Below are the code and all the weights of a small trained network. Each question names an input and a target symbol and asks about switching units off, where a switched-off unit gives its printed mean instead of its output.

import numpy as np


def w(rows, s, z=0):
    codes = np.array(rows[::2]) - 128.0
    scale = np.full(codes.shape[1], s)
    scale[-1] = z or s
    return codes * scale


def softmax(a):
    e = np.exp(a - a.max(-1, keepdims=True))
    return e / e.sum(-1, keepdims=True)


def log_softmax(a):
    a = a - a.max(-1, keepdims=True)
    return a - np.log(np.exp(a).sum(-1, keepdims=True))


def net(x, mask):
    ids = ['βγζθπφ'.index(c) for c in x.split()]
    T = len(ids)
    res = E[ids] + P[:T]
    u = 0
    for l in range(3):
        r = res
        for j in range(2):
            rows = slice(4 * j, 4 * j + 4)
            q, k, v = (r @ M[l][rows].T for M in (Q, K, V))
            z = softmax(np.where(np.tri(T) > 0, q @ k.T / 4**0.5, -1e9)) @ v
            o = O[l][rows]
            res = res + np.where(mask[u + j], z, o[:, -1]) @ o[:, :-1]
        u += 2
    return log_softmax(res[-1] @ U[:, :-1].T + U[:, -1])


Q, K, V, O = {}, {}, {}, {}
E = w([
[145,163,139],'β',
[47,196,66],'γ',
[39,129,215],'ζ',
[54,104,168],'θ',
[44,142,87],'π',
[9,182,144],'φ',
],0.013)
P = w([
[92,119,138],'0',
[194,38,124],'1',
[182,81,165],'2',
[163,136,199],'3',
[139,164,218],'4',
[141,168,225],'5',
[141,172,231],'6',
[141,81,254],'7',
],0.007)
Q[0] = w([
[179,49,144],'0.h1',
[135,116,130],'0.h1',
[163,174,157],'0.h1',
[244,128,205],'0.h1',
[34,65,105],'0.h2',
[2,181,76],'0.h2',
[76,96,107],'0.h2',
[59,102,105],'0.h2',
],0.011)
K[0] = w([
[48,131,49],'0.h1',
[115,128,117],'0.h1',
[238,207,128],'0.h1',
[240,254,31],'0.h1',
[62,59,40],'0.h2',
[133,235,66],'0.h2',
[88,109,100],'0.h2',
[88,117,74],'0.h2',
],0.0082)
V[0] = w([
[106,254,164],'0.h1',
[89,150,23],'0.h1',
[216,190,44],'0.h1',
[193,150,177],'0.h1',
[89,40,107],'0.h2',
[130,179,248],'0.h2',
[150,149,53],'0.h2',
[172,237,184],'0.h2',
],0.0089)
O[0] = w([
[191,12,26,173],'0.h1',
[178,207,45,90],'0.h1',
[14,78,2,2],'0.h1',
[48,34,129,108],'0.h1',
[150,202,81,141],'0.h2',
[167,6,61,186],'0.h2',
[86,151,211,79],'0.h2',
[115,18,158,129],'0.h2',
],0.009,0.008)
Q[1] = w([
[136,28,160],'1.h1',
[124,68,175],'1.h1',
[76,128,80],'1.h1',
[157,185,156],'1.h1',
[247,184,4],'1.h2',
[227,182,215],'1.h2',
[79,21,248],'1.h2',
[203,130,254],'1.h2',
],0.0095)
K[1] = w([
[98,72,183],'1.h1',
[138,97,140],'1.h1',
[93,125,116],'1.h1',
[181,159,99],'1.h1',
[188,32,151],'1.h2',
[133,53,17],'1.h2',
[10,145,132],'1.h2',
[80,63,33],'1.h2',
],0.012)
V[1] = w([
[44,94,139],'1.h1',
[26,86,76],'1.h1',
[111,122,127],'1.h1',
[115,125,222],'1.h1',
[163,63,64],'1.h2',
[228,87,240],'1.h2',
[124,162,107],'1.h2',
[254,67,136],'1.h2',
],0.01)
O[1] = w([
[179,136,229,76],'1.h1',
[165,74,255,5],'1.h1',
[139,124,155,114],'1.h1',
[162,208,125,204],'1.h1',
[93,51,85,141],'1.h2',
[44,157,179,220],'1.h2',
[158,171,102,121],'1.h2',
[54,133,93,219],'1.h2',
],0.0095,0.011)
Q[2] = w([
[110,84,187],'2.h1',
[168,193,23],'2.h1',
[117,129,142],'2.h1',
[136,252,79],'2.h1',
[115,129,148],'2.h2',
[91,150,164],'2.h2',
[142,130,75],'2.h2',
[177,85,128],'2.h2',
],0.012)
K[2] = w([
[159,191,106],'2.h1',
[91,33,163],'2.h1',
[118,129,128],'2.h1',
[175,2,60],'2.h1',
[151,131,122],'2.h2',
[147,105,77],'2.h2',
[94,98,155],'2.h2',
[141,207,191],'2.h2',
],0.0099)
V[2] = w([
[255,161,192],'2.h1',
[32,201,221],'2.h1',
[78,57,28],'2.h1',
[88,124,147],'2.h1',
[81,76,253],'2.h2',
[123,82,47],'2.h2',
[84,172,180],'2.h2',
[198,246,169],'2.h2',
],0.0084)
O[2] = w([
[205,95,31,4],'2.h1',
[149,22,220,175],'2.h1',
[63,212,165,198],'2.h1',
[145,108,187,145],'2.h1',
[205,177,200,56],'2.h2',
[108,163,50,167],'2.h2',
[95,152,223,142],'2.h2',
[120,2,187,100],'2.h2',
],0.0099,0.019)
U = w([
[177,213,144,253],'β',
[157,172,224,46],'γ',
[106,13,159,189],'ζ',
[242,173,194,149],'θ',
[118,2,83,33],'π',
[245,201,73,55],'φ',
],0.0041,0.0052)

Each question gives the input, a string of symbols that net reads in full, and the target symbol t.
The units are the heads (4 rows each of Q, K, V and O). Each row of codes is followed by its name. A weight is (code - 128) times the scale printed after its matrix; where a second scale follows, it is the last column's (O and U).
mask holds one flag per head, layer by layer. A switched-off head (its flag False) gives its mean, the last column of its rows in O, instead of its output. The means were averaged over made-up inputs and are rounded, as every weight is.
A unit's drop is (log p(t) with every unit on - log p(t) with that unit switched off) / (log p(t) with every unit on - log p(t) with every unit switched off).
The circuit of an input: a set's keep is (log p(t) with only the set's units on - log p(t) with every unit switched off) / (log p(t) with every unit on - log p(t) with every unit switched off). Starting from all 6 units, units are removed one at a time, each time the one whose removal leaves the highest keep (on an exact tie, the one counted first), for as long as the keep stays at least 0.8.
circuit, biggest first: the units of the circuit, biggest drop first
unit that matters most: the unit with the biggest drop
heads that matter: for each layer, one digit per head in row order, 1 if its drop is at least 0.15 and else 0, layers parted by /
input θ φ ζ β ζ β γ, target ζ: circuit, biggest first => 0.h1; 0.h2; 1.h2
input γ ζ ζ ζ φ, target φ: circuit, biggest first => 2.h1; 1.h2; 0.h1
input β π ζ β ζ π θ θ, target θ: unit that matters most => 1.h1
input ζ ζ φ, target γ: heads that matter => 11 / 01 / 11
input π θ θ β β, target π: heads that matter => 11 / 11 / 11
input ζ θ θ, target γ: circuit, biggest first => 1.h2; 0.h1; 2.h2
input θ θ θ θ φ θ, target ζ: heads that matter => 11 / 01 / 11
input γ π θ θ ζ π, target φ: heads that matter => 11 / 11 / 10
input θ φ ζ φ ζ ζ, target ζ: heads that matter => 10 / 01 / 11
input γ θ γ π π β β φ, target φ: circuit, biggest first => 1.h2; 2.h1; 0.h2
input θ θ ζ, target ζ: circuit, biggest first => 0.h1; 2.h2; 2.h1; 0.h2
input θ γ ζ ζ ζ ζ φ φ, target ζ: circuit, biggest first => 0.h1; 2.h2; 2.h1; 1.h2
input ζ ζ γ ζ ζ θ, target γ: circuit, biggest first => 1.h2; 2.h2; 0.h1
input ζ β θ β β, target ζ: circuit, biggest first => 0.h1
input β θ β ζ π π ζ θ, target θ: circuit, biggest first => 1.h1; 2.h2; 0.h1; 2.h1
input β γ π θ β φ, target θ: heads that matter => 11 / 11 / 01
input ζ γ β ζ ζ θ ζ β, target γ: heads that matter => 11 / 11 / 11
input γ θ φ θ γ ζ, target φ: circuit, biggest first => 0.h1; 1.h2; 2.h1
input β β θ θ ζ π, target θ: circuit, biggest first => 1.h1; 0.h1; 2.h2; 2.h1
input β π β π ζ φ ζ, target θ: unit that matters most => 1.h1
input θ β θ γ β γ ζ γ, target ζ: heads that matter => 11 / 11 / 10
input γ β ζ θ β φ ζ θ, target φ: heads that matter => 10 / 01 / 10
input β β ζ ζ φ ζ, target θ: circuit, biggest first => 2.h2; 1.h1; 0.h1; 2.h1
input γ θ θ γ β γ β ζ, target φ: circuit, biggest first => 1.h2; 2.h1; 0.h2
input θ β ζ γ ζ β φ, target ζ: heads that matter => 11 / 01 / 10
input π γ θ β β β β, target π: heads that matter => 01 / 01 / 11
input γ γ γ ζ φ π ζ π, target φ: heads that matter => 10 / 01 / 10
input π θ ζ, target π: heads that matter => 11 / 01 / 11
input θ γ β β, target ζ: unit that matters most => 0.h2
input β β θ θ φ γ φ, target θ: heads that matter => 11 / 10 / 11
